Here is a tiny trained network, its code and every weight. The questions are about switching its units off for an input and a class, where a switched-off unit gives its printed mean instead of its output.

import numpy as np


def w(rows, s, z=0):
    codes = np.array(rows[::2]) - 128.0
    scale = np.full(codes.shape[1], s)
    scale[-1] = z or s
    return codes * scale


def f(y):
    return y / 2 * (1 + np.tanh(0.7978845608 * (y + 0.044715 * y**3)))


def log_softmax(a):
    a = a - a.max(-1, keepdims=True)
    return a - np.log(np.exp(a).sum(-1, keepdims=True))


def net(x, mask):
    res = np.array(x, float).reshape(1, 4) / 4 @ E
    y = f(res @ A[0][:, :-1].T + A[0][:, -1])
    res = res + np.where(mask, y, B[0][:, -1]) @ B[0][:, :-1]
    return log_softmax(res[-1] @ U[:, :-1].T + U[:, -1])


A, B = {}, {}
E = w([
[4,145,53],'x0',
[140,255,172],'x1',
[82,114,254],'x2',
[129,128,127],'x3',
],0.0099)
A[0] = w([
[137,145,152,119],'n0',
[127,165,93,93],'n1',
[160,178,195,102],'n2',
[151,82,145,72],'n3',
[162,133,117,64],'n4',
[121,115,85,205],'n5',
[184,137,101,123],'n6',
[83,87,114,82],'n7',
[127,120,119,178],'n8',
[153,54,218,98],'n9',
[134,203,167,95],'n10',
[167,172,157,69],'n11',
[118,79,70,233],'n12',
[115,160,26,109],'n13',
[96,118,142,94],'n14',
[138,221,178,100],'n15',
[123,158,83,62],'n16',
[128,251,118,103],'n17',
[58,126,156,2],'n18',
[191,136,91,127],'n19',
[144,186,93,57],'n20',
[151,100,76,101],'n21',
[250,129,77,211],'n22',
[39,124,163,29],'n23',
],0.019,0.0044)
B[0] = w([
[147,142,110,150],'n0',
[130,179,150,165],'n1',
[170,166,69,214],'n2',
[147,122,191,162],'n3',
[103,136,128,142],'n4',
[173,101,110,187],'n5',
[75,122,116,176],'n6',
[126,94,93,175],'n7',
[136,117,120,143],'n8',
[225,121,254,232],'n9',
[125,145,50,202],'n10',
[144,159,80,179],'n11',
[191,65,88,226],'n12',
[220,183,147,242],'n13',
[103,112,118,144],'n14',
[133,155,28,225],'n15',
[147,179,153,168],'n16',
[75,219,174,233],'n17',
[60,104,119,167],'n18',
[67,106,115,187],'n19',
[111,177,163,173],'n20',
[168,92,111,184],'n21',
[6,81,113,254],'n22',
[25,97,111,188],'n23',
],0.044,0.014)
U = w([
[112,9,113,58],'0',
[199,113,46,66],'1',
[85,124,77,252],'2',
[161,169,135,9],'3',
[185,98,156,254],'4',
],0.013,0.002)

Each question gives the input, the list of numbers given to net, and the class t.
The units are the neurons (one row each of A and B). Each row of codes is followed by its name. A weight is (code - 128) times the scale printed after its matrix; where a second scale follows, it is the last column's (A, B and U).
mask holds one flag per neuron, in row order. A switched-off neuron (its flag False) gives its mean, the last column of its row in B, instead of its output. The means were averaged over made-up inputs and are rounded, as every weight is.
A unit's drop is (log p(t) with every unit on - log p(t) with that unit switched off) / (log p(t) with every unit on - log p(t) with every unit switched off).
The circuit of an input: a set's keep is (log p(t) with only the set's units on - log p(t) with every unit switched off) / (log p(t) with every unit on - log p(t) with every unit switched off). Starting from the 12 units with the biggest drops (on a tie, the unit counted first), units are removed one at a time, each time the one whose removal leaves the highest keep (on an exact tie, the one counted first), for as long as the keep stays at least 0.8.
circuit, biggest first: the units of the circuit, biggest drop first
k most important neurons: the k neurons with the biggest drops, biggest first
drop when u is switched off: that unit's drop, to one decimal
input [-4,3,0,-4], class 2: 2 most important neurons => (n13 n12)
input [-4,-1,6,-1], class 4: circuit, biggest first => (n9)
input [0,8,5,8], class 1: 2 most important neurons => (n2 n22)
input [1,5,1,1], class 2: 4 most important neurons => (n9 n17 n13 n12)
input [2,6,3,6], class 2: 2 most important neurons => (n17 n13)
input [8,3,0,-6], class 3: 2 most important neurons => (n22 n13)
input [-2,0,-1,-5], class 0: 2 most important neurons => (n17 n15)
input [-7,7,0,-8], class 2: 2 most important neurons => (n22 n17)
input [-4,3,0,8], class 2: 3 most important neurons => (n13 n12 n22)
input [7,2,-7,-6], class 3: drop when n16 is switched off => 0.0
input [-1,-8,-7,-5], class 0: drop when n22 is switched off => 0.6
input [-2,-8,6,-5], class 4: drop when n9 is switched off => 0.7
input [-4,2,0,3], class 2: drop when n12 is switched off => 0.8
input [-6,-1,-1,4], class 0: most important neuron => (n22)
